In the rows, zero is written as 128.
Facts:
q700 (η q201)
q515 (η q559)
q183 (η q465) (Φ b)
q793 (ρ q61) (Φ a)
q715 (ρ q844) (Φ c)
q15 (ρ q917) (Φ a)
q907 (ρ q705) (Φ c)
q200 (ρ q907) (η q515) (Φ b)
q540 (ρ q23) (Φ a)
q2 (η q559) (Φ d)
q383 (ρ q844) (η q559) (Φ b)
q347 (ρ q639) (Φ a)
q743 (η q439) (Φ a)
q289 (ρ q639) (Φ b)
q778 (η q743,q858) (Φ c)
q104 (ρ q763) (Φ c)
q224 (ρ q406) (η q179,q976) (Φ a)
q172 (Φ d)
q703 (ρ q342) (η q179,q104) (Φ a)
q583 (η q439,q540) (Φ b)
q465 (η q179,q559) (Φ c)
q381 (η q172)
q147 (ρ q705) (Φ b)
q520 (Φ b)
q727 (η q119)
q734 (ρ q907) (η q515) (Φ a)
q157 (η q233) (Φ d)
q458 (η q715,q465) (Φ b)
q844 (η q700,q465)
q669 (ρ q296) (η q244) (Φ d)
q201 (ρ q639) (η q179) (Φ a)
q119 (η q179,q465)
q972 (ρ q477) (η q383,q883) (Φ a)
q330 (η q858) (Φ d)
q705 (η q172,q93)
q416 (ρ q111) (η q179) (Φ a)
q948 (ρ q54) (η q179,q504) (Φ d)
q713 (η q605)
q858 (ρ q159) (η q201) (Φ d)
q260 (η q172)
q496 (ρ q929) (Φ d)
q675 (ρ q207) (Φ b)
q466 (ρ q705) (η q515) (Φ d)
q825 (η q880) (Φ b)
q803 (Φ c)
q179 (Φ b)
q648 (ρ q705) (Φ a)
q195 (η q728) (Φ d)
q838 (η q561,q111,q57) (Φ b)
q587 (Φ d)
q41 (ρ q703) (η q613,q147) (Φ a)
q298 (ρ q395) (Φ d)
q111 (Φ c)
q247 (ρ q342) (η q32) (Φ a)
q883 (ρ q32) (Φ c)
q339 (ρ q477) (Φ d)
q479 (ρ q835) (η q562,q571) (Φ d)
q27 (η q179,q147,q465) (Φ a)
q483 (η q233,q93,q950) (Φ a)
q123 (η q976) (Φ a)
q508 (ρ q406) (η q201,q233) (Φ a)
q421 (ρ q907) (η q93,q247) (Φ b)
q337 (η q93) (Φ b)
q395 (η q504)
q639 (Φ c)
q410 (η q201,q929) (Φ c)
q303 (ρ q406) (η q559) (Φ b)
q342 (ρ q705) (Φ a)
q899 (Φ d)
q233 (Φ c)
q288 (η q395) (Φ a)
q709 (η q524,q950)
q890 (ρ q788) (Φ d)
q599 (ρ q705) (Φ b)
q613 (Φ b)
q529 (η q559,q654) (Φ a)
q740 (Φ a)
q681 (η q179) (Φ c)
q504 (η q654)
q673 (η q976) (Φ c)
q880 (Φ d)
q968 (ρ q507) (η q179) (Φ a)
q722 (ρ q406) (Φ a)
q976 (η q172,q465) (Φ c)
q93 (ρ q342) (η q201,q465) (Φ a)
q359 (Φ d)
q950 (ρ q406) (Φ a)
q524 (ρ q639) (η q976) (Φ d)
q561 (η q416)
q571 (ρ q705) (η q93,q516) (Φ c)
q507 (η q976)
q866 (ρ q61) (Φ c)
q196 (η q700) (Φ b)
q875 (ρ q639) (η q41,q465) (Φ b)
q914 (ρ q703) (η q844,q571,q147) (Φ c)
q477 (η q958)
q737 (η q515) (Φ c)
q516 (η q179) (Φ b)
q38 (η q439,q359,q559) (Φ d)
q654 (ρ q61) (Φ a)
q162 (ρ q917) (η q559,q715) (Φ d)
q439 (Φ c)
q605 (Φ a)
q835 (Φ a)
q958 (ρ q54) (η q559) (Φ a)
q728 (Φ b)
q559 (ρ q619) (η q179) (Φ d)
q929 (η q673)
q23 (ρ q639) (Φ b)
q138 (η q654)
q562 (η q515,q899,q705) (Φ a)
q57 (Φ a)

Known rows:
[126 146 187 123 164 194 123 173 143 177 122  93 159  12 125 169 123  72
 142 111  97 128  76 160 134 110 178 137 131 141  92 104 112 111 155 155]: q508
[103 146 119  97  54  90 133 169 143 124 108 125 158 146 153 113 154 156
 124 127 150 149 126 179 113 152 148 150 117 130  66 129 151 149 158 187]: q342
[121 120 111 160 125 118 139 112 139 125 138 127 141 120 159 137 131 137
 133 149 134 113 138 116 129 124 139 120 132 151 127 105 107 115 118 158]: q619
[128 131 155 129 151 134 144 108 133 135 130 143 131 117 151 143 129 130
 119 135 119 133 126 118 125 110 124 113 125 145 114 125 121 101 123 135]: q504
[109 133 165 151 158 126 147 118 126 150 116 154 130  72 111 137 155 125
 130 151 119 153 120 146 110 133 113 102 144 163 111 144 132 117 168 140]: q968
[143 128 135 165 148 140 133 102 134 162 125 147 135 128 163 118 142 122
 151 133 111 128  86 134 135 180 118  99 137 145 119 110 106 106 126 145]: q890
[136 155 186 124 181 194 130 171 162 185 133  92 162   5 128 153 149  69
 153 106 127 137 105 148 106 111 166 127 131 145  94 110 111 124 182 145]: q224
[154  90 148 171 138 148 126 105 131 127 140 142 128 122 106 104 111 133
 152 113 120 141 113 132 141 151 125  96 136 137 129 126 100 124 133 152]: q715
[164 124 154 125 157 141 144 104 143 115 160 100 134 118 117 111 137 129
 139 107 140 155 145 122 118 122 103 112 101 134 140 123 120 118 134 118]: q673
[113 122 161 164 170 121 145 128 133 149 147 161  93 102 151 155 161 121
 126 166 141 158 127 106 125 110 125 127 132 115 118 133 125 135 155 132]: q516
[122 119 111 160 126 117 140 114 138 123 139 126 142 119 161 135 130 139
 133 149 136 112 137 119 128 124 140 121 132 148 126 105 106 114 118 157]: q296
[130 119 171 184 198 111 121 119 118 180 104 154 119 116 161 142 156 158
 158 112 134 125  87 112 108 148 101 107 135 156 105 130 130 108 166 116]: q559
[123 151 186  78  95 118 142 158 136 140 100 158 145 140 138 114 143 152
 117 106 120 165 105 185 121 146 130 128 120 136  54 159 160 125 159 155]: q734
[131 118 146 178 134 126 157 126 146 129 153 154 117 123 163 136 136 121
 138 157 138 138 119 134 151 140 155 127 141 117 123 118 107 127 122 146]: q520
[131 129 194  97 109 109 127 172 139 133 135 158 109 162 164 120 155 137
 121 120 112 188  95 156 149 150 142 146 135  92  66 145 152 158 134 146]: q421
[140 110 175  70  94 121  93 159 125 128 117 133 119 168 117 103 136 149
 128  83 108 183  93 149 129 142 115 136 112  97  67 144 153 160 143 163]: q571
[117 137 135 130 144 125 145 107 129 127 135 125 130 120 157 156 130 138
 113 145 128 127 138 114 124  98 120 123 110 146 122 116 123  98 116 136]: q395
[138 106 150 138 144 138 126 108 121 122 138 122 121 120 108 134 114 138
 130 117 122 140 116 119 131 111 112 118 106 127 129 124 120 111 125 140]: q778
[115 149 160 133 136 129 164 115 126 128 116 136 144  92 126 149 129 136
 117 142 123 132 119 160 127 121 128 116 116 157 113 132 133  84 137 136]: q562
[116 137 167 154 144 110 156 126 125 129 112 133 144  90 128 146 131 150
 130 129 133 122 119 160 121 124 134 122 127 165 110 133 136  92 147 130]: q529

Rows:
No name comes twice in this set of rows, the named rows included.
[107 134 162 148 160 131 146 115 125 156 116 161 127  69 109 139 160 122
 127 155 123 157 123 138 105 129 108  98 143 162 108 148 133 118 174 142] => q416
[134 136 151 160 166 116 135 113 122 157 117 126 131 129 168 143 142 147
 143 120 122 117  89 127 124 148 113 123 115 147 116 111 126  93 128 121] => q38
[129 136 153 155 178 140 130 100 119 177 122 152 115 116 153 134 158 126
 137 139 107 148  93 116 118 156  90  96 128 147 115 124 124 107 143 128] => q948
[155  87 151 174 141 155 132  94 126 128 139 153 127 122 103  99 108 136
 149 118 108 150 116 133 144 158 115  82 142 141 130 134  97 123 131 154] => q866
[131  98  84 116 101  55 126  90 183  78 141 131 141 130  80 139 151  90
 129 141 221  46  82  76 106 104 142 175  99 105 162  88 111  82 120 140] => q639
[113 119 131 151 146  87 126 125 116 106 140  91 128 109 154 156 144 151
 131 147 113 126 134 114 129 109 126 141 131 154 143  99 132 121 106 128] => q844
[120 140  99 144 136 169 115 171 165 161 144  54 166  55 186 179 119  95
 145 121 156  79 126 106 117  73 201 171 105 124 115  59  87 122 133 180] => q406
[124 126 195 175 160 110 156 127 118 133 107 150 143  89 124 140 125 161
 142 112 123 126 108 169 128 141 132 111 145 175 106 144 137  92 150 119] => q958
[124 129 152 165 129 134 159 114 134 133 122 152 149  87 120 118 133 122
 139 144 115 138 115 169 137 163 137  95 153 167 115 131 115 108 140 155] => q15
[119 144 180  87  97 108 133 161 133 133 107 143 146 124 131 112 152 141
 125 114 111 171 102 183 121 156 129 129 135 141  66 147 157 136 155 154] => q41
[124 136 137 133 146 120 147 110 132 120 141 113 133 118 158 147 137 138
 120 141 126 126 142 116 122 105 122 126 115 147 128 112 125 105 115 130] => q929
[ 99 147 109  63  67  63 110 176 131 105 125  81 140 178 190 142 158 175
 107 123 145 144 142 132 110  99 134 184  89 115  80 104 165 151 121 163] => q705

Now the same nodes, written a new way:
Known rows:
[133 116 128 134 125 123 138 127 140 100 100 128 122 103 142 135 109 130
 137 128 114 176 111 122 131 137 127 129 103 132  99 125 137 136 150 144
 109 132 144  96 123 122 118 141  90 138 113]: q907
[129 132 122 127 132 119 119 119 135 136 128 133 141 131 137 115 116 125
 132 129 135 119 121 126 117 123 131 135 138 124 127 130 123 118 129 138
 119 119 136 107 126 125 155 130 134 120 134]: q104
[127 128 101 132 126 125 124 128 122 123 148 128 137 138 124 126 135 122
 123 133 137 108 122 146 136 126 132 131 127 141 130 128 138 118 124 119
 122 125 121 151 131 130 115 124 130 128 110]: q479
[128 134 152 122 128 128 129 117 124 131 115 121 115 120 123 117 117 134
 126 129 124 139 127 114 120 134 126 132 130 124 138 128 121 135 130 122
 132 119 123 119 126 131 144 125 109 132 125]: q244
[137 126 116 127 141 140 126 134 130 121 102 127 144 123 137 145 127 111
 143 126 128 146 145 131 116 139 140 112 121 135  92 128 136 118 168 140
 119 184 133 115 130 127 109 138 118 134 126]: q93
[129 128 118 138 135 138 125 141 118 125 132 129 134 132 125 148 131 122
 130 126 128 115 124 148 134 127 125 129 141 128 134 128 134 124 122 129
 136 114 159 150 127 126 126 124 140 126 129]: q337
[123 135 140 121 125 133 128 130 131 128 135 130 117 125 120 113 119 144
 126 131 131 130 135 127 128 125 128 134 120 119 131 130 129 136 122 123
 137 113 107 128 123 132 138 116 122 140 121]: q138
[128 130 126 125 137 113 127 117 120 147 145 125 128 139 136 132 128 136
 123 126 129 101 138 123 123 132 137 120 136 130 124 127 121 130 129 131
 116 137 113 114 128 134 128 120 123 112 136]: q15
[128 131 118 125 133 132 127 130 110 107 122 123 124 128 119 111 129 130
 128 129 129 123 124 126 136 123 130 128 125 122 141 127 130 124 132 125
 150 126 119 154 123 132 137 127 117 125 111]: q709
[126 132 127 124 128 123 130 125 118 122 124 123 112 122 123 118 115 137
 124 130 128 135 127 123 131 131 127 130 123 121 137 128 127 134 122 125
 133 114 119 126 125 134 138 119 107 130 117]: q713
[137 132 138 141 141 120 128 138 133 120 107 129 125 109 133 162 102 114
 138 132 122 175 109 155 118 147 129 116 121 136  90 129 147 138 144 136
 109 150 156 113 126 128 108 118  84 137 126]: q599
[128 127 128 123 131 127 132 121 130 145 132 127 127 135 129 143 134 140
 127 126 124 112 143 109 123 132 136 126 133 124 124 126 119 133 134 133
 122 136 124 104 128 129 125 135 137 122 140]: q57
[128 129 116 132 123 116 125 116 127 133 137 124 128 131 122 135 128 126
 122 133 132 121 116 133 127 136 133 133 132 142 135 127 128 126 126 120
 109 126 123 123 132 132 119 125 117 129 121]: q890
[131 133 166 132 132 155 120 125 143 151 106 131 144 134 120 144 136 124
 139 127 125 123 141 137 104 134 123 137 151 123 133 133 124 127 131 130
 134 125 160 121 130 121 150 135 162 137 144]: q179
[135 127 126 128 139 121 135 128 134 123 114 127 126 116 141 150 114 122
 135 129 122 162 130 132 120 146 138 109 112 138  84 127 136 135 157 140
 103 172 124  97 127 132  94 128  88 130 129]: q648
[127 130 125 120 130 132 123 127 128 156 148 129 139 142 138 117 139 137
 126 125 135  93 149 135 119 125 132 122 127 132 112 130 124 123 126 127
 124 136 117 124 126 131 135 116 147 122 138]: q958
[130 130  95 130 122 134 118 121 121 132 129 125 142 130 124 140 130 117
 128 130 138 117 133 130 126 132 126 135 137 140 139 132 127 108 135 124
 117 132 140 131 139 130 125 137 129 132 119]: q858
[129 129 134 127 135 133 127 129 116 111 124 123 124 128 117 102 132 131
 128 129 127 115 124 133 133 125 130 127 125 124 143 128 131 127 138 119
 151 128 114 158 121 131 141 126 119 128 113]: q381
[128 123 119 127 137 131 132 129 121 125 137 127 134 141 130 121 146 133
 128 123 125  95 135 130 135 124 139 118 127 131 127 123 128 127 136 130
 136 139 115 141 124 129 119 132 142 115 129]: q123
[128 126 132 132 120 123 131 111 131 130 130 123 125 127 122 138 131 131
 122 132 125 130 121 122 129 139 127 136 128 139 140 126 127 132 127 119
 114 122 128 119 133 129 122 132 119 133 121]: q880

Rows:
No name comes twice in this set of rows, the named rows included.
[128 134 140 133 133 136 119 135 131 151 144 132 138 138 132 128 126 125
 128 129 134 111 132 164 117 128 124 129 138 130 121 133 135 131 112 123
 125 116 143 137 124 128 136 107 142 131 135] => q383
[126 121 135 124 127 131 139 120 123 134 134 122 118 134 131 138 139 148
 125 123 118 106 143 112 135 133 130 127 126 126 131 122 117 137 127 131
 124 125 122 111 126 129 118 134 129 122 134] => q835
[124 125 120 129 116 137 127 131 133 131 144 131 134 131 126 122 142 133
 126 131 134 115 132 143 133 123 124 135 117 139 129 129 136 127 120 117
 124 119 121 146 131 126 114 126 146 145 114] => q2
[126 137 154 118 125 134 127 125 133 133 126 131 121 128 119 114 125 142
 129 131 129 133 136 118 122 127 127 133 126 117 130 132 127 139 126 123
 136 114 110 118 125 130 143 120 130 141 126] => q504
[134 129 140 139 137 131 125 145 136 128 121 134 134 118 137 136 117 117
 137 131 127 151 116 175 121 138 125 117 112 140  87 130 153 133 131 129
 118 146 143 136 123 127 111 107 110 141 122] => q200
[129 131 129 135 132 142 125 140 132 132 129 134 136 135 121 150 131 128
 134 127 131 122 135 144 126 127 125 133 142 124 130 130 133 129 119 131
 134 111 153 137 126 124 131 125 148 135 130] => q516
[131 122 130 128 120 127 120 118 127 141 119 122 133 119 148 107 119 125
 126 125 127 133 132 118 115 123 111 136 126 131 129 135 113 116 120 131
 119 111 147 104 130 121 158 131 124 127 136] => q439
[128 125 134 127 127 137 121 122 143 130 122 134 145 133 134 107 126 127
 136 127 130 122 123 126 117 117 127 137 134 124 130 129 123 116 134 134
 130 121 139 119 125 120 154 139 150 126 130] => q465
[139 133 142 136 141 139 122 135 143 124  91 132 138 114 127 163 113 112
 145 131 124 177 123 150 106 148 130 120 131 133  93 132 143 131 155 138
 113 157 163 108 129 125 117 130 109 144 129] => q147
[130 130 142 127 118 141 118 117 142 152 131 130 147 136 124 115 141 123
 129 133 135 114 138 148 110 130 121 136 128 143 127 131 127 121 132 114
 119 129 119 125 134 126 138 129 152 144 125] => q559
[123 126 122 123 126 133 134 133 131 140 154 134 130 138 134 124 140 145
 126 125 131 102 148 130 133 122 132 123 121 127 114 127 130 135 119 129
 125 128 108 127 124 130 118 122 149 126 134] => q529

The same nodes again, as new rows of numbers:
Known rows:
[165 123 142 129 103  95 155 126 149 145 132 131 191 133]: q289
[127 144 119 193 152  87  58 110 138 131 106 106 111 169]: q914
[168 124 139 129 106  89 166 128 150 153 127 137 187 124]: q147
[147 140 128 146 121  91 125 106 149 144 127 120 159 136]: q648
[131 150 110 170 167  82  97 144 138 114  99 104  79 131]: q104
[161 122 145 136  93  97 144 125 148 140 134 127 200 140]: q421
[104 131 119 126 129 154 122 174 106  96 121 125  72  94]: q917
[100 128 122 150 114 159 109 150 101 132 116 137  82  96]: q406
[103 108 124 101 160 180 110 121 103 132 122 161  81 146]: q844
[121 126 133 105 113 144 152 122 126 123 150 120 148 116]: q38
[140 110 145 103 100 142 161 148 124 126 142 139 166 120]: q583
[109 132 115 158 163 129  84 132 117 120 107 121  71 143]: q673
[124 127 127 115 125 137 140 128 125 127 132 132 127 119]: q740
[131 129 122 110 137 132 156 130 128 138 126 138 116 103]: q57
[112 134 112 155 171 125  97 133 118 128 102 126  64 133]: q233
[132 138 139  83  80 124 226 109 119 139 120 126  91 140]: q880
[102 137 117 120 123 152 132 200 105  74 123 112  62  76]: q159
[109 107 123  65 182 177 108 128 112  91 133 148  86 180]: q477
[103 131 120 164 155 134  73 131 114 113 113 117  80 154]: q737
[104 128 117 105 140 160 127 180 105  83 123 124  66  98]: q763

Rows:
No name comes twice in this set of rows, the named rows included.
[126 127 130 103 118 142 162 122 128 129 146 124 142 108] => q587
[139 144 131 173  95  96 121 106 141 160 123 120 159 113] => q722
[142 138 132 149 112  98 110 106 148 135 133 115 169 147] => q734
[129 131 127 124 122 126 137 124 131 131 132 128 135 118] => q342
[143 138 136 138 105 101 134  97 151 137 146 108 184 139] => q466
[147 140 131 131 116  97 146 100 152 143 140 113 174 129] => q524
[ 84 110 128 140 121 197 109 129  83 155 119 162  71 101] => q207
[142 120 157  90  50 131 210 132 113 125 119 133 123 163] => q825
[136 157 105 162 170  71 103 161 145  90 100  93  77 126] => q883
[130 146 118 190 158  82  71 110 140 137 102 110 105 161] => q571

